Below is a small trained network, with its code and all its weights. Each question gives an input and a class and asks what happens when units are switched off, that is, made to give their printed mean instead of their output.

import numpy as np


def w(rows, s, z=0):
    codes = np.array(rows[::2]) - 128.0
    scale = np.full(codes.shape[1], s)
    scale[-1] = z or s
    return codes * scale


def norm(h):
    return h / np.sqrt((h * h).mean(-1, keepdims=True) + 1e-5)


def f(y):
    return y / 2 * (1 + np.tanh(0.7978845608 * (y + 0.044715 * y**3)))


def log_softmax(a):
    a = a - a.max(-1, keepdims=True)
    return a - np.log(np.exp(a).sum(-1, keepdims=True))


def net(x, mask):
    res = np.array(x, float).reshape(1, 8) / 4 @ E
    u = 0
    for l in range(2):
        y = f(norm(res) @ A[l][:, :-1].T + A[l][:, -1])
        res = res + np.where(mask[u : u + 14], y, B[l][:, -1]) @ B[l][:, :-1]
        u += 14
    return log_softmax(norm(res)[-1] @ U[:, :-1].T + U[:, -1])


A, B = {}, {}
E = w([
[155,137,30,222],'x0',
[98,27,120,167],'x1',
[2,155,101,55],'x2',
[138,115,110,100],'x3',
[134,121,116,115],'x4',
[127,130,130,127],'x5',
[108,156,164,174],'x6',
[128,131,131,133],'x7',
],0.0079)
A[0] = w([
[104,120,188,92,195],'L0N1',
[125,115,54,59,138],'L0N2',
[156,101,122,135,70],'L0N3',
[133,176,145,147,84],'L0N4',
[134,241,105,109,165],'L0N5',
[49,161,108,145,135],'L0N6',
[174,127,127,110,117],'L0N7',
[182,75,151,162,47],'L0N8',
[41,43,118,174,156],'L0N9',
[142,147,65,188,7],'L0N10',
[135,101,125,148,94],'L0N11',
[122,135,158,178,100],'L0N12',
[165,176,115,93,37],'L0N13',
[102,165,9,184,18],'L0N14',
],0.013,0.0021)
B[0] = w([
[121,44,151,142,216],'L0N1',
[71,131,106,205,213],'L0N2',
[147,174,134,121,138],'L0N3',
[124,123,94,146,147],'L0N4',
[153,74,18,57,254],'L0N5',
[72,160,116,201,204],'L0N6',
[117,136,124,176,149],'L0N7',
[112,220,112,98,204],'L0N8',
[160,106,9,58,246],'L0N9',
[167,78,174,115,197],'L0N10',
[158,144,111,117,138],'L0N11',
[118,120,81,137,151],'L0N12',
[159,109,91,115,162],'L0N13',
[92,31,216,115,238],'L0N14',
],0.016,0.0049)
A[1] = w([
[130,50,244,103,200],'L1N1',
[88,86,65,147,97],'L1N2',
[82,193,96,73,254],'L1N3',
[198,186,145,133,90],'L1N4',
[159,92,70,162,141],'L1N5',
[204,171,140,148,172],'L1N6',
[127,129,57,137,224],'L1N7',
[153,96,93,102,79],'L1N8',
[139,11,152,97,217],'L1N9',
[130,164,75,136,157],'L1N10',
[46,135,102,125,66],'L1N11',
[129,69,113,221,138],'L1N12',
[197,103,145,132,109],'L1N13',
[99,173,140,207,116],'L1N14',
],0.013,0.00082)
B[1] = w([
[205,135,248,204,195],'L1N1',
[149,223,111,182,224],'L1N2',
[148,47,202,127,165],'L1N3',
[23,111,61,208,160],'L1N4',
[107,169,198,24,189],'L1N5',
[16,76,86,202,162],'L1N6',
[153,206,181,122,195],'L1N7',
[138,191,132,69,184],'L1N8',
[163,205,207,108,255],'L1N9',
[145,170,165,168,158],'L1N10',
[167,58,96,254,178],'L1N11',
[173,170,226,97,167],'L1N12',
[50,84,98,114,159],'L1N13',
[132,214,107,116,126],'L1N14',
],0.011,0.0093)
U = w([
[171,88,255,107,119],'0',
[63,124,60,186,109],'1',
[147,217,145,111,253],'2',
[163,192,71,7,30],'3',
],0.01,0.0034)

Each question gives the input, the list of numbers given to net, and the class t.
The units are the neurons (one row each of A and B). Each row of codes is followed by its name. A weight is (code - 128) times the scale printed after its matrix; where a second scale follows, it is the last column's (A, B and U).
mask holds one flag per neuron, layer by layer. A switched-off neuron (its flag False) gives its mean, the last column of its row in B, instead of its output. The means were averaged over made-up inputs and are rounded, as every weight is.
A unit's drop is (log p(t) with every unit on - log p(t) with that unit switched off) / (log p(t) with every unit on - log p(t) with every unit switched off).
The circuit of an input: a set's keep is (log p(t) with only the set's units on - log p(t) with every unit switched off) / (log p(t) with every unit on - log p(t) with every unit switched off). Starting from the 12 units with the biggest drops (on a tie, the unit counted first), units are removed one at a time, each time the one whose removal leaves the highest keep (on an exact tie, the one counted first), for as long as the keep stays at least 0.8.
circuit, biggest first: the units of the circuit, biggest drop first
most important unit: the unit with the biggest drop
top k neurons in layer l: the k neurons of layer l with the biggest drops, biggest first
drop of u: that unit's drop, to one decimal
input [5,8,1,5,7,-8,-5,0], class 3: most important unit	L0N9
input [-4,5,1,8,7,2,2,-4], class 2: top 2 neurons in layer 1	[L1N9; L1N2]
input [-1,-7,-6,2,4,-3,-1,4], class 3: circuit, biggest first	[L0N5; L1N1]
input [8,6,-3,4,-2,1,7,-5], class 0: top 3 neurons in layer 0	[L0N14; L0N10; L0N5]
input [3,-7,-7,7,4,-4,-6,-7], class 1: top 3 neurons in layer 0	[L0N9; L0N1; L0N7]
input [5,-7,-5,-3,-2,-5,2,5], class 3: top 4 neurons in layer 0	[L0N5; L0N1; L0N2; L0N6]
input [5,5,-7,7,5,-7,2,-6], class 1: top 3 neurons in layer 0	[L0N8; L0N5; L0N1]
input [0,-6,4,-4,0,6,4,8], class 3: top 2 neurons in layer 0	[L0N5; L0N2]
input [-5,-6,-5,-2,1,8,5,-4], class 3: top 3 neurons in layer 0	[L0N5; L0N14; L0N10]
input [4,-3,-4,4,2,-5,8,6], class 0: top 3 neurons in layer 0	[L0N9; L0N10; L0N14]
input [-3,8,-6,0,-6,1,8,-6], class 3: top 2 neurons in layer 0	[L0N9; L0N6]
input [3,-3,1,0,-4,0,-8,8], class 0: top 2 neurons in layer 0	[L0N14; L0N9]
input [-6,5,-7,1,-8,-2,7,-6], class 1: top 2 neurons in layer 0	[L0N8; L0N14]
input [0,4,5,-1,0,-3,-5,7], class 1: top 2 neurons in layer 0	[L0N2; L0N6]
input [-3,4,-1,-3,-5,-4,-3,5], class 3: circuit, biggest first	[L0N9]
input [-2,5,3,8,-1,0,0,-6], class 2: top 2 neurons in layer 1	[L1N2; L1N7]
input [-1,5,-6,-1,5,-4,-3,-3], class 1: drop of L1N9	0.2
input [-5,7,-8,-1,-4,-1,4,-8], class 1: drop of L0N8	1.3
input [8,-5,8,-8,8,-8,-2,-5], class 0: drop of L0N9	0.4
